Rows, each with roughly how far along a hidden order it lies (0 to 12)
In the rows, 128 means zero.
[ 79 106 200 178 124 148 135  89 135 132 179 136 143 136   1 171 180 106
 116 237  95 193 154 201 127  50 162 101 119 145  84 133 170] => 12
[203 123  91  69 142 137 116 108 132 156 117 137 121 125 184  85 110 152
 152 101 145 118 108 118 156 105 101 132 126 123 166 117  74] => 1
[211 120  93  55 142 144 114  95 133 163 120 139 123 117 177  92 114 151
 163 118 150 126 106 134 160 106 105 129 125 128 164 113  72] => 2
[140 105 136 117 129 147 124  92 133 158 133 133 134 129  85 160 133 121
 138 172 125 161 124 154 136 107 136 123 116 130 117 129 122] => 6
[104 111 163 158 119 140 129  75 138 135 143 128 137 136  23 177 144  84
 133 198 106 179 130 190 132  71 152 112 108 136 105 133 156] => 9
[204 118  94  54 149 148 114 127 133 161 119 139 123 118 178  82 112 146
 169 135 143 139 105 139 157 103  99 132 123 129 176 116  67] => 2
[201 118  92  60 150 145 114  91 137 167 127 141 126 117 127  89 117 152
 164 140 144 125 114 142 157  87 105 126 123 131 147 112  78] => 3
[117 108 172 153 119 144 128  63 136 147 136 126 138 136  38 167 140  87
 136 209 110 182 125 175 132  83 148 115 108 134 111 136 150] => 8
[105 110 163 160 120 143 131  76 136 156 131 128 138 138  28 190 144  86
 132 188 105 179 132 181 131  82 156 113 105 134 123 137 161] => 8
[110 110 157 144 118 141 130  65 137 150 139 128 138 137  10 172 150  80
 137 194 108 192 127 184 132  73 144 113 101 134 105 134 151] => 8
[206 127  77  45 138 133 115 117 131 160  99 134 120 115 205  88 102 142
 162  77 147 108  98 116 155 139  99 139 123 118 175 118  73] => 0
[112 109 149 149 117 140 130  83 134 144 137 129 137 133  48 172 135 104
 130 181 115 179 132 175 141 100 139 118 112 128  97 140 142] => 7
[198 125  85  63 142 135 116  96 131 152 123 138 121 116 183  83 112 148
 143 122 143 125 108 127 153 119 104 134 129 124 160 116  78] => 1
[153 111 128  93 140 139 122 102 132 151 134 139 128 126 129 117 125 139
 137 154 133 147 125 141 141 107 124 137 123 127 128 125  96] => 5
[113 108 154 149 122 141 128  81 132 148 136 128 135 134  49 171 144  97
 133 187 112 166 128 178 129  94 149 124 109 130 102 141 149] => 7
[186 116 104  78 144 144 117 104 128 154 135 142 124 116 149  95 121 147
 150 142 136 144 123 128 154  96 105 133 130 130 154 116  86] => 4
[ 86 112 188 174 124 148 133  65 137 142 163 131 140 137   1 171 158  88
 120 228  95 189 136 198 137  45 155 104 110 142  91 133 167] => 11
[109 110 162 144 119 151 128  66 136 151 139 128 138 134  25 173 146  89
 134 200 109 179 124 189 134  80 151 114 104 135 104 135 154] => 8
[213 120 107  56 148 146 114  99 132 134 118 138 122 116 174  78 115 152
 166 116 147 142 106 133 162  99 101 131 120 129 167 114  69] => 2
[156 109 116  84 138 148 121  82 134 164 139 135 131 125 102 128 127 125
 148 169 130 158 121 152 143  85 169 123 122 132 121 125 111] => 5
[118 110 154 151 114 144 129  92 134 147 138 129 136 132  31 172 139 102
 136 176 112 167 128 165 128  96 141 119 109 130 120 135 148] => 7
[152 119 116  86 135 140 124 120 130 156 140 138 128 116 129 105 115 153
 129 155 132 128 125 129 134 113 118 130 137 126 131 121 104] => 4
[119 108 144 144 123 146 130  75 133 161 138 129 141 134  47 162 136  97
 132 181 114 170 128 170 131  93 146 120 111 131 110 135 144] => 7

Part 2:
[152 178 117 178 124 161 133 131 170  95 131 129  90 141  50 168 199 139
 157 100 111  96 167 157 180 183 207  99 204 124 135 164 105 117 154 177
 151 132 175  74 146 143 162  98 131 114 136 142 151  94 121 106] => 0
[143 152 133 176 130 158 130  52 161 102 123 125 119 126  86 162 196 135
 167 105 110 119 163 162 158 162 183 112 201 122 136 155 102 122 139 160
 135 138 161 103 145 185 147 110 127 119 138 140 150 112 124 127] => 0
[128  97 127  94 131 115 128 160 101 144 123 128 153 120 168 111 102 134
  85 140 153 168 104  90 111 113  15 127 100 124  97  95 122 113 121  91
 114 125  86 140 107 103  99 143 128 132 118 112  96 178 133 141] => 12
[114 255 122 106 123 123 130 185 110 142 135 128 139 143 170 101  91 127
  93 149 142 147 111  95 123 106  70 142  93 132 119  87 135 120 119  93
 125 120 113 132 108 103 109 148 127 133 116 150 117 143 126 131] => 12
[122 195  98  97 108 132 139 200 120 125 171 131 113 160 133  98 114 128
 125 127 125 116 134  97 128 127 177 150 101 145 171  98 173 130 121 137
 150 121 147  60 125  97 140 139 131 134 115 170 157  84 123 112] => 5
[132 186 103 176  90 131 150 190 122 125 113 128 106 196  93 136 175 145
 111 134 128 106 145 127 127 136 130 133  70 127 160  81 131 114 124 153
 146 102 145  44 111 123 133 117 115 105  96 183 126 139  81 102] => 5
[145  78 174 145 142 162 139  97 130 108  73 119 183  87 108 169 169 145
 130 121 140 202 143 158 150 135  35 100 255  97  64 133  55 100 137  97
  96 155 122 175 131 169 117 110 128 122 137  93  90 189 129 170] => 7
[158 181  99 192 123 146 135 122 182  71 134 129 112 133  58 170 218 143
 189  99 113 100 174 158 176 184 235 101 215 129 152 107 119 118 144 169
 160 134 181  41 140 153 159 103 136 127 136 153 160  89 129 103] => 0
[156 125 136 185 128 145 132  83 146 100  96 126 126 122  85 175 209 145
 179 106 126 128 149 167 169 175 154  94 227 114 116 151  77 113 145 152
 137 136 143  74 140 173 143 101 128 110 133 114 131 120 121 126] => 0
[115 175 103  99 110 104 129 196 124 128 150 133 121 147 134 101 118 131
  79 132 143 148 123  76 122 121 111 137  80 140 145  81 171 118 123 107
 163 119 115  79 105  75 127 145 136 134 113 139 137 120 134 107] => 5
[121 111 126 117 120  99 121 142 114 155 129 135 124 136 155 120 113 127
  91 145 142 135 109 109 121 140 105 112  62 126 124 111 140 128 128 103
 138 118  94 122 108  98 117 136 130 130 114 102 125 147 129 120] => 12
[139 147 120 167 110 139 135 141 141 107 115 130 113 144  86 164 176 137
 147 122 117 113 154 140 140 143 161 115 147 122 134 129 103 121 136 151
 142 122 143  98 128 148 142 116 124 114 122 135 137 128 107 111] => 0
[105 150 101  85 106  90 128 213 108 148 148 136 114 159 167  88  89 127
  79 148 144 133 107  72 103 108  80 145  10 140 137  70 179 127 118  98
 145 111 101  84  96  71 106 148 132 141 105 129 127 139 132 111] => 12
[124 186  96 109 113 123 116 185 136 134 172 133 100 142 130  98 111 121
 129 121 123  91 132 102 129 126 214 146 118 147 178 112 183 135 116 144
 152 124 146  67 119  96 143 125 138 143 124 169 148  84 143 110] => 5
[105 104 128  74 129  85 123 178  90 150 134 129 150 115 185  88  65 129
  84 149 154 187  96  81  96  98  31 137  97 131 110  83 157 119 120  62
 101 127  72 158 102  87 105 151 133 143 118 116 106 167 144 140] => 12
[109 146 117  90 118 108 136 193 108 133 136 127 141 140 160  90 106 133
  75 143 143 151 114  81 109 127  63 146 100 133 111  74 147 110 117 101
 127 122 112 106 107  94 111 150 125 133 110 151 113 149 124 129] => 12
[117 123 127  90 114 112 139 188 105 136 118 128 152 139 169 108 107 142
  78 142 149 180 120 109 120 111  51 134 106 125 109  59 122 106 124  95
 136 122 100 106 101 115 102 149 128 130 111 129  93 176 124 139] => 12
[137  60 170 136 145 140 126  48 128 132  68 120 174  95 125 169 131 137
 121 135 142 178 121 153 124 132  32 108 218 103  79 146  39 116 138 111
  87 142  95 193 136 175 107 117 121 116 138  86  76 203 124 161] => 7
